Here is a tiny trained network, its code and every weight. The questions are about switching its units off for an input and a class, where a switched-off unit gives its printed mean instead of its output.

import numpy as np


def w(rows, s, z=0):
    codes = np.array(rows[::2]) - 128.0
    scale = np.full(codes.shape[1], s)
    scale[-1] = z or s
    return codes * scale


def norm(h):
    return h / np.sqrt((h * h).mean(-1, keepdims=True) + 1e-5)


def f(y):
    return np.maximum(y, 0)


def log_softmax(a):
    a = a - a.max(-1, keepdims=True)
    return a - np.log(np.exp(a).sum(-1, keepdims=True))


def net(x, mask):
    res = np.array(x, float).reshape(1, 7) / 4 @ E
    u = 0
    for l in range(3):
        y = f(norm(res) @ A[l][:, :-1].T + A[l][:, -1])
        res = res + np.where(mask[u : u + 3], y, B[l][:, -1]) @ B[l][:, :-1]
        u += 3
    return log_softmax(norm(res)[-1] @ U[:, :-1].T + U[:, -1])


A, B = {}, {}
E = w([
[166,84,101,95,226,124,102,91,213,32,145],'x0',
[235,96,118,123,98,143,190,107,111,186,106],'x1',
[137,158,139,138,132,127,136,125,137,122,124],'x2',
[142,143,147,129,210,140,113,131,118,188,107],'x3',
[125,113,128,137,130,149,107,113,131,144,110],'x4',
[127,184,13,252,145,139,156,137,145,113,149],'x5',
[118,93,142,207,162,36,116,109,156,182,177],'x6',
],0.0039)
A[0] = w([
[146,67,113,123,219,92,182,47,166,39,85,79],'L0N0',
[93,68,155,174,130,92,180,24,185,166,179,3],'L0N1',
[253,103,103,114,101,140,194,51,121,175,144,55],'L0N2',
],0.0053,0.0023)
B[0] = w([
[114,54,161,173,89,85,214,108,71,96,49,234],'L0N0',
[177,220,204,76,141,72,106,254,171,139,239,191],'L0N1',
[57,181,115,72,179,104,37,103,90,54,184,255],'L0N2',
],0.007,0.004)
A[1] = w([
[85,150,136,216,21,81,151,89,40,229,176,151],'L1N0',
[156,124,95,88,117,183,151,171,80,90,70,2],'L1N1',
[186,153,2,219,160,191,226,125,184,126,187,133],'L1N2',
],0.0036,0.00068)
B[1] = w([
[177,60,155,107,153,74,83,90,71,144,57,252],'L1N0',
[200,94,149,188,170,175,130,95,186,161,130,183],'L1N1',
[128,91,98,130,71,116,175,103,113,254,203,211],'L1N2',
],0.0066,0.0037)
A[2] = w([
[77,166,112,143,158,82,49,83,83,95,129,252],'L2N0',
[187,134,102,95,111,255,153,139,182,122,103,98],'L2N1',
[123,100,213,66,141,135,113,104,136,131,135,148],'L2N2',
],0.0067,0.0016)
B[2] = w([
[134,182,122,81,165,249,128,116,115,2,90,255],'L2N0',
[189,147,165,174,190,28,35,245,160,179,142,181],'L2N1',
[142,171,16,224,65,106,160,56,174,170,169,247],'L2N2',
],0.0064,0.0049)
U = w([
[185,153,121,170,118,131,114,104,115,96,136,224],'0',
[71,184,131,59,158,205,63,86,115,26,193,79],'1',
[147,50,201,138,102,118,241,118,57,140,37,215],'2',
[220,139,208,127,159,47,58,253,192,164,167,3],'3',
[128,101,103,158,67,155,195,83,163,191,170,117],'4',
],0.005,0.003)

Each question gives the input, the list of numbers given to net, and the class t.
The units are the neurons (one row each of A and B). Each row of codes is followed by its name. A weight is (code - 128) times the scale printed after its matrix; where a second scale follows, it is the last column's (A, B and U).
mask holds one flag per neuron, layer by layer. A switched-off neuron (its flag False) gives its mean, the last column of its row in B, instead of its output. The means were averaged over made-up inputs and are rounded, as every weight is.
A unit's drop is (log p(t) with every unit on - log p(t) with that unit switched off) / (log p(t) with every unit on - log p(t) with every unit switched off).
The circuit of an input: a set's keep is (log p(t) with only the set's units on - log p(t) with every unit switched off) / (log p(t) with every unit on - log p(t) with every unit switched off). Starting from all 9 units, units are removed one at a time, each time the one whose removal leaves the highest keep (on an exact tie, the one counted first), for as long as the keep stays at least 0.8.
units of the circuit, in order: the units of the circuit, biggest drop first
k most important neurons: the k neurons with the biggest drops, biggest first
k most important neurons of layer l: the k neurons of layer l with the biggest drops, biggest first
input [7,-1,-7,-2,-2,-8,-8], class 3: 2 most important neurons -> (L2N1; L0N2)
input [4,-5,4,5,-2,7,1], class 4: 2 most important neurons -> (L0N2; L1N2)
input [-1,6,-3,3,-2,-6,6], class 1: units of the circuit, in order -> (L0N2; L2N0)
input [4,7,-2,-6,-2,2,2], class 1: units of the circuit, in order -> (L0N2)
input [-3,-3,1,-6,4,-8,1], class 4: 2 most important neurons -> (L2N2; L0N2)
input [8,-7,3,4,0,3,-6], class 2: units of the circuit, in order -> (L0N0; L0N2)
input [7,-5,4,-3,-6,8,0], class 4: units of the circuit, in order -> (L0N2; L1N2)
input [-1,-5,-5,3,1,-6,-5], class 4: 2 most important neurons -> (L2N2; L0N2)
input [2,-4,-6,7,-6,-8,5], class 4: units of the circuit, in order -> (L2N2; L0N2)
input [4,-5,1,-8,4,6,-4], class 4: units of the circuit, in order -> (L0N2; L1N2)
input [-6,-3,0,-6,-5,2,0], class 2: units of the circuit, in order -> (L0N2; L1N0)
input [1,-1,-2,-1,-6,0,-7], class 3: units of the circuit, in order -> (L2N1; L0N2)
input [8,0,1,-8,2,5,-7], class 2: units of the circuit, in order -> (L0N0; L0N2)
input [8,3,-2,-4,-3,-3,2], class 2: units of the circuit, in order -> (L0N0)
input [-2,5,4,-4,-4,-7,-2], class 4: 3 most important neurons -> (L2N2; L1N0; L0N1)
input [4,8,-7,-6,6,-8,8], class 1: 4 most important neurons -> (L0N2; L1N2; L2N1; L1N1)
input [-6,-2,0,-2,3,1,0], class 2: 2 most important neurons -> (L0N2; L1N0)
input [2,-4,1,-5,-7,1,-6], class 3: units of the circuit, in order -> (L0N2; L2N1; L1N1; L2N0)
input [1,4,-3,7,3,-8,6], class 4: 3 most important neurons -> (L2N2; L2N1; L1N0)
input [5,0,-3,0,1,-7,-6], class 4: units of the circuit, in order -> (L2N2)
input [6,5,-7,-2,0,-2,-8], class 3: 2 most important neurons of layer 1 -> (L1N1; L1N0)
input [8,-4,3,-6,2,5,-8], class 2: 3 most important neurons -> (L0N0; L0N2; L0N1)
input [-4,-7,-6,5,-1,-2,-8], class 3: 2 most important neurons -> (L0N2; L2N1)
input [3,7,6,-8,2,1,4], class 1: 2 most important neurons -> (L0N2; L2N0)
input [-2,-1,4,-7,-4,6,-5], class 4: units of the circuit, in order -> (L1N2; L0N2)
input [5,5,3,-8,-2,-7,-8], class 3: 2 most important neurons -> (L2N1; L1N1)
input [7,-2,4,-2,-3,0,1], class 2: 2 most important neurons of layer 0 -> (L0N0; L0N2)
input [-1,3,2,-6,-3,-1,7], class 3: units of the circuit, in order -> (L0N1)
